Here is a tiny trained network, its code and every weight. The questions are about switching its units off for an input and a target symbol, where a switched-off unit gives its printed mean instead of its output.

import numpy as np


def w(rows, s, z=0):
    codes = np.array(rows[::2]) - 128.0
    scale = np.full(codes.shape[1], s)
    scale[-1] = z or s
    return codes * scale


def norm(h):
    return h / np.sqrt((h * h).mean(-1, keepdims=True) + 1e-5)


def f(y):
    return np.maximum(y, 0)


def softmax(a):
    e = np.exp(a - a.max(-1, keepdims=True))
    return e / e.sum(-1, keepdims=True)


def log_softmax(a):
    a = a - a.max(-1, keepdims=True)
    return a - np.log(np.exp(a).sum(-1, keepdims=True))


def net(x, mask):
    ids = ['αβγδεζθλμξπστφψω'.index(c) for c in x.split()]
    T = len(ids)
    res = E[ids] + P[:T]
    u = 0
    for l in range(2):
        q, k, v = (norm(res) @ M[l].T for M in (Q, K, V))
        z = softmax(np.where(np.tri(T) > 0, q @ k.T / 4**0.5, -1e9)) @ v
        res = res + np.where(mask[u], z, O[l][:, -1]) @ O[l][:, :-1]
        u += 1
        y = f(norm(res) @ A[l][:, :-1].T + A[l][:, -1])
        res = res + np.where(mask[u : u + 16], y, B[l][:, -1]) @ B[l][:, :-1]
        u += 16
    return log_softmax(norm(res)[-1] @ U[:, :-1].T + U[:, -1])


Q, K, V, O, A, B = {}, {}, {}, {}, {}, {}
E = w([
[160,167,91,160,125,136,77,87,151],'α',
[75,107,108,127,198,183,167,41,141],'β',
[120,59,204,136,209,165,131,143,128],'γ',
[50,173,48,124,140,143,100,96,129],'δ',
[98,135,90,86,88,82,54,107,133],'ε',
[219,132,122,161,76,120,113,107,150],'ζ',
[162,141,122,93,75,75,70,136,159],'θ',
[102,86,180,96,125,53,71,148,109],'λ',
[176,211,126,122,127,156,197,59,163],'μ',
[125,129,51,93,126,154,92,155,194],'ξ',
[165,86,87,200,117,147,89,175,124],'π',
[135,212,190,251,136,131,77,44,172],'σ',
[148,190,146,118,119,56,112,200,169],'τ',
[116,172,60,203,166,159,170,157,173],'φ',
[137,188,164,213,138,106,175,176,108],'ψ',
[79,198,167,150,122,81,153,114,43],'ω',
],0.021)
P = w([
[114,144,187,135,153,80,67,95,249],'0',
[103,98,133,183,18,137,114,122,158],'1',
[176,165,107,173,161,112,21,127,127],'2',
[142,155,184,81,82,156,97,99,221],'3',
[109,89,107,151,39,129,141,146,138],'4',
[180,142,105,131,171,115,64,150,100],'5',
[141,147,181,68,93,149,106,99,222],'6',
[117,80,93,118,64,116,169,158,121],'7',
[183,127,99,92,184,121,99,167,77],'8',
[133,135,177,66,110,135,100,107,225],'9',
[133,70,68,87,83,101,195,171,105],'10',
[200,112,79,53,184,124,133,183,56],'11',
[135,128,173,70,119,126,103,104,224],'12',
[132,59,57,101,79,75,191,153,115],'13',
],0.014)
Q[0] = w([
[124,149,167,121,106,174,123,127,132],'0.h0',
[143,159,117,207,150,100,124,151,2],'0.h0',
[119,146,149,94,138,116,136,126,156],'0.h0',
[141,120,108,134,118,109,131,96,108],'0.h0',
],0.027)
K[0] = w([
[146,149,129,136,118,123,160,174,95],'0.h0',
[77,185,236,208,113,177,2,46,230],'0.h0',
[146,156,107,99,133,96,178,134,124],'0.h0',
[153,111,98,136,113,108,135,53,147],'0.h0',
],0.014)
V[0] = w([
[102,100,118,158,159,46,163,11,64],'0.h0',
[156,23,83,33,132,171,77,21,193],'0.h0',
[201,142,62,205,167,179,188,192,254],'0.h0',
[144,247,184,45,78,90,177,57,86],'0.h0',
],0.0078)
O[0] = w([
[99,160,201,174,95,203,142,120,109,175],'0.h0',
[90,110,182,64,115,249,76,230,134,254],'0.h0',
[156,27,127,169,170,50,106,141,254,191],'0.h0',
[211,182,89,125,34,173,191,39,111,138],'0.h0',
],0.0068,0.0078)
A[0] = w([
[125,214,132,137,193,100,138,127,153,198],'0.n0',
[165,168,146,149,170,155,155,148,159,145],'0.n1',
[138,129,98,93,89,157,145,152,179,84],'0.n2',
[96,124,98,134,63,95,109,158,85,3],'0.n3',
[130,113,187,146,159,141,111,184,117,88],'0.n4',
[98,157,165,117,112,52,152,168,95,100],'0.n5',
[185,154,144,176,136,150,126,223,110,137],'0.n6',
[91,50,76,116,102,144,84,78,87,105],'0.n7',
[124,65,108,210,89,116,180,175,72,116],'0.n8',
[69,135,103,141,146,166,166,142,145,5],'0.n9',
[85,95,92,152,120,102,102,148,51,114],'0.n10',
[80,129,203,154,107,128,251,142,152,57],'0.n11',
[153,125,137,77,116,131,80,98,148,191],'0.n12',
[143,176,118,88,108,100,134,165,137,4],'0.n13',
[206,186,107,129,158,97,70,171,106,221],'0.n14',
[192,163,79,180,196,114,68,159,54,145],'0.n15',
],0.016,0.0035)
B[0] = w([
[126,90,198,146,116,134,111,95,111,204],'0.n0',
[112,166,111,86,122,90,112,183,157,215],'0.n1',
[173,67,84,121,158,104,140,118,140,241],'0.n2',
[80,71,90,105,103,60,148,139,166,166],'0.n3',
[149,142,111,109,145,143,193,97,117,206],'0.n4',
[144,215,184,125,80,58,130,125,122,147],'0.n5',
[107,116,188,172,157,124,78,134,136,181],'0.n6',
[170,115,209,152,132,192,102,156,99,223],'0.n7',
[109,200,180,143,125,177,187,173,186,151],'0.n8',
[82,73,116,110,98,101,183,146,150,226],'0.n9',
[96,170,49,77,116,145,115,112,66,157],'0.n10',
[138,118,76,163,119,128,71,4,118,207],'0.n11',
[121,170,147,92,143,141,136,86,137,254],'0.n12',
[161,111,122,158,145,145,169,112,138,163],'0.n13',
[70,84,168,127,142,181,167,137,91,217],'0.n14',
[97,39,125,125,156,125,68,142,49,177],'0.n15',
],0.022,0.0078)
Q[1] = w([
[130,168,178,228,77,53,132,119,97],'1.h0',
[118,76,69,254,124,120,190,147,66],'1.h0',
[194,51,147,199,199,112,131,153,219],'1.h0',
[45,142,47,103,174,73,62,175,155],'1.h0',
],0.018)
K[1] = w([
[89,228,146,221,127,102,102,36,179],'1.h0',
[66,101,53,149,119,147,98,4,222],'1.h0',
[154,61,159,228,182,116,129,124,210],'1.h0',
[67,164,41,130,177,117,76,236,195],'1.h0',
],0.016)
V[1] = w([
[147,71,196,110,67,38,137,144,116],'1.h0',
[54,147,133,121,158,60,172,136,199],'1.h0',
[122,82,96,246,70,141,124,121,179],'1.h0',
[172,142,161,221,115,122,197,173,78],'1.h0',
],0.011)
O[1] = w([
[154,137,114,118,87,185,138,137,189,160],'1.h0',
[108,123,101,129,111,126,215,94,102,132],'1.h0',
[73,2,95,176,178,246,121,72,97,83],'1.h0',
[84,96,206,176,158,164,150,126,154,2],'1.h0',
],0.0079,0.0069)
A[1] = w([
[133,86,132,218,145,120,175,183,65,69],'1.n0',
[194,110,138,233,72,55,159,81,59,78],'1.n1',
[78,233,131,229,149,135,82,129,170,73],'1.n2',
[116,198,63,143,179,181,241,179,113,3],'1.n3',
[119,168,163,143,158,134,128,73,155,129],'1.n4',
[132,100,184,186,213,99,111,154,98,152],'1.n5',
[136,180,14,207,134,122,192,148,137,173],'1.n6',
[107,157,27,208,80,204,140,254,148,117],'1.n7',
[101,163,167,120,213,131,66,173,131,90],'1.n8',
[162,174,153,98,225,137,102,120,32,90],'1.n9',
[86,130,130,105,144,153,162,222,135,66],'1.n10',
[123,116,149,95,95,54,107,122,167,100],'1.n11',
[118,55,76,149,70,111,203,141,191,149],'1.n12',
[92,55,100,230,68,21,130,114,164,81],'1.n13',
[185,150,163,193,204,92,16,187,12,137],'1.n14',
[100,61,66,131,73,101,131,186,130,84],'1.n15',
],0.015,0.0055)
B[1] = w([
[163,65,93,99,109,157,211,69,103,159],'1.n0',
[150,134,95,112,240,168,126,129,25,156],'1.n1',
[143,142,138,66,140,191,150,49,227,144],'1.n2',
[187,119,165,35,167,153,180,190,164,152],'1.n3',
[149,138,126,161,100,112,146,188,118,210],'1.n4',
[136,186,152,119,105,119,50,119,105,204],'1.n5',
[45,62,154,102,211,139,106,136,147,149],'1.n6',
[152,226,86,165,187,128,181,124,19,151],'1.n7',
[100,173,77,137,153,98,109,82,106,196],'1.n8',
[87,48,121,153,94,160,142,147,153,201],'1.n9',
[156,90,129,172,90,139,144,93,132,193],'1.n10',
[123,96,97,163,142,171,116,129,100,206],'1.n11',
[108,177,157,162,143,87,78,123,109,254],'1.n12',
[148,82,87,106,39,39,161,188,163,187],'1.n13',
[64,112,232,117,206,104,3,112,48,181],'1.n14',
[131,149,129,152,110,164,106,143,187,181],'1.n15',
],0.025,0.0088)
U = w([
[98,155,211,104,182,123,40,126,104,225],'α',
[60,36,119,171,67,175,116,89,104,114],'β',
[160,42,156,46,165,186,182,171,125,237],'γ',
[111,187,50,208,113,172,127,168,97,99],'δ',
[109,138,18,33,49,201,76,141,118,4],'ε',
[186,147,247,242,146,124,156,125,137,57],'ζ',
[112,89,134,146,70,32,85,160,210,29],'θ',
[115,181,167,76,33,110,177,146,84,187],'λ',
[123,85,25,29,227,84,114,114,155,39],'μ',
[149,117,90,195,203,208,81,210,213,54],'ξ',
[169,189,106,142,183,195,188,81,38,104],'π',
[242,143,83,129,79,125,125,44,158,109],'σ',
[181,83,113,150,82,50,183,117,32,27],'τ',
[59,131,136,190,193,106,222,162,159,148],'φ',
[121,192,179,98,136,182,110,70,235,231],'ψ',
[34,192,85,68,129,97,174,53,169,110],'ω',
],0.012,0.0033)

Each question gives the input, a string of symbols that net reads in full, and the target symbol t.
The units are the heads (4 rows each of Q, K, V and O) and the neurons (one row each of A and B). Each row of codes is followed by its name. A weight is (code - 128) times the scale printed after its matrix; where a second scale follows, it is the last column's (O, A, B and U).
mask holds one flag per unit, layer by layer, with each layer's heads first. A switched-off unit (its flag False) gives its mean, the last column of its rows in O or B, instead of its output. The means were averaged over made-up inputs and are rounded, as every weight is.
A unit's drop is (log p(t) with every unit on - log p(t) with that unit switched off) / (log p(t) with every unit on - log p(t) with every unit switched off).
The circuit of an input: a set's keep is (log p(t) with only the set's units on - log p(t) with every unit switched off) / (log p(t) with every unit on - log p(t) with every unit switched off). Starting from the 12 units with the biggest drops (on a tie, the unit counted first), units are removed one at a time, each time the one whose removal leaves the highest keep (on an exact tie, the one counted first), for as long as the keep stays at least 0.8.
units of the circuit, in order: the units of the circuit, biggest drop first
unit that matters most: the unit with the biggest drop
top k neurons: the k neurons with the biggest drops, biggest first
top k neurons in layer l: the k neurons of layer l with the biggest drops, biggest first
input ε β θ ψ, target τ: units of the circuit, in order	(0.h0; 1.n13; 1.n1)
input δ β β β θ φ, target α: top 2 neurons	(0.n6; 1.n14)
input β ε ζ δ μ ω β, target π: units of the circuit, in order	(0.h0)
input γ β β α θ ε φ β ξ β φ, target φ: units of the circuit, in order	(0.n8; 0.n9)
input θ μ δ β β μ, target β: top 4 neurons	(0.n7; 0.n14; 0.n0; 1.n9)
input θ σ β ξ β μ θ γ β θ ε μ β θ, target θ: top 2 neurons in layer 1	(1.n12; 1.n15)
input ε β γ β ε ε β, target ε: units of the circuit, in order	(0.h0; 1.h0; 1.n14)
input μ β π π, target α: top 2 neurons in layer 1	(1.n5; 1.n14)
input σ φ β β μ μ μ ζ τ ζ μ φ ξ, target θ: units of the circuit, in order	(0.h0; 1.n13)
input σ ξ ε β ξ β β θ β μ π, target π: units of the circuit, in order	(0.n8; 1.n7)
input μ λ μ μ λ β β θ ξ β ξ β, target γ: units of the circuit, in order	(0.n11; 1.n3)
input μ ζ θ ζ β β θ, target γ: top 2 neurons	(1.n12; 0.n4)
input γ β ε ε μ α μ β β θ λ ξ δ, target μ: top 2 neurons in layer 1	(1.n8; 1.n12)
input θ μ ξ β θ ε σ, target ψ: units of the circuit, in order	(1.n2)
input τ μ μ ε ε θ μ μ λ θ β β, target β: top 2 neurons in layer 0	(0.n7; 0.n4)
input μ β μ β ζ τ θ β ω α, target π: top 2 neurons	(1.n1; 0.n7)
input μ ζ ξ μ β μ β β μ, target γ: top 4 neurons	(0.n9; 0.n1; 0.n14; 0.n7)
input μ β φ ξ β β ε μ ε μ σ, target σ: top 3 neurons	(1.n2; 0.n0; 1.n13)
input μ σ μ β β δ β θ, target θ: top 2 neurons	(0.n3; 1.n12)
input β δ β, target β: top 2 neurons in layer 0	(0.n9; 0.n4)
input μ ζ ε β μ π θ ε μ α, target σ: units of the circuit, in order	(0.h0)
input ζ β θ ε, target γ: top 2 neurons in layer 1	(1.n12; 1.n5)
input λ γ γ σ σ, target σ: top 3 neurons in layer 1	(1.n2; 1.n13; 1.n1)
input μ β μ ζ β μ β μ δ ξ, target μ: top 3 neurons	(0.n2; 0.n7; 0.n0)
input β μ σ ξ ω, target ω: top 3 neurons in layer 0	(0.n8; 0.n3; 0.n11)
input θ θ β σ ζ ζ θ β β β, target ω: top 3 neurons	(0.n9; 1.n14; 0.n7)
input ξ θ μ β β ψ ε λ, target λ: unit that matters most	0.n5
input φ β γ σ ζ ξ φ β μ μ β ζ θ ξ, target ξ: top 2 neurons	(1.n15; 0.n2)
input β β β, target γ: top 4 neurons	(0.n4; 0.n9; 1.n3; 0.n11)
input δ β θ β δ, target δ: top 2 neurons	(1.n7; 0.n7)
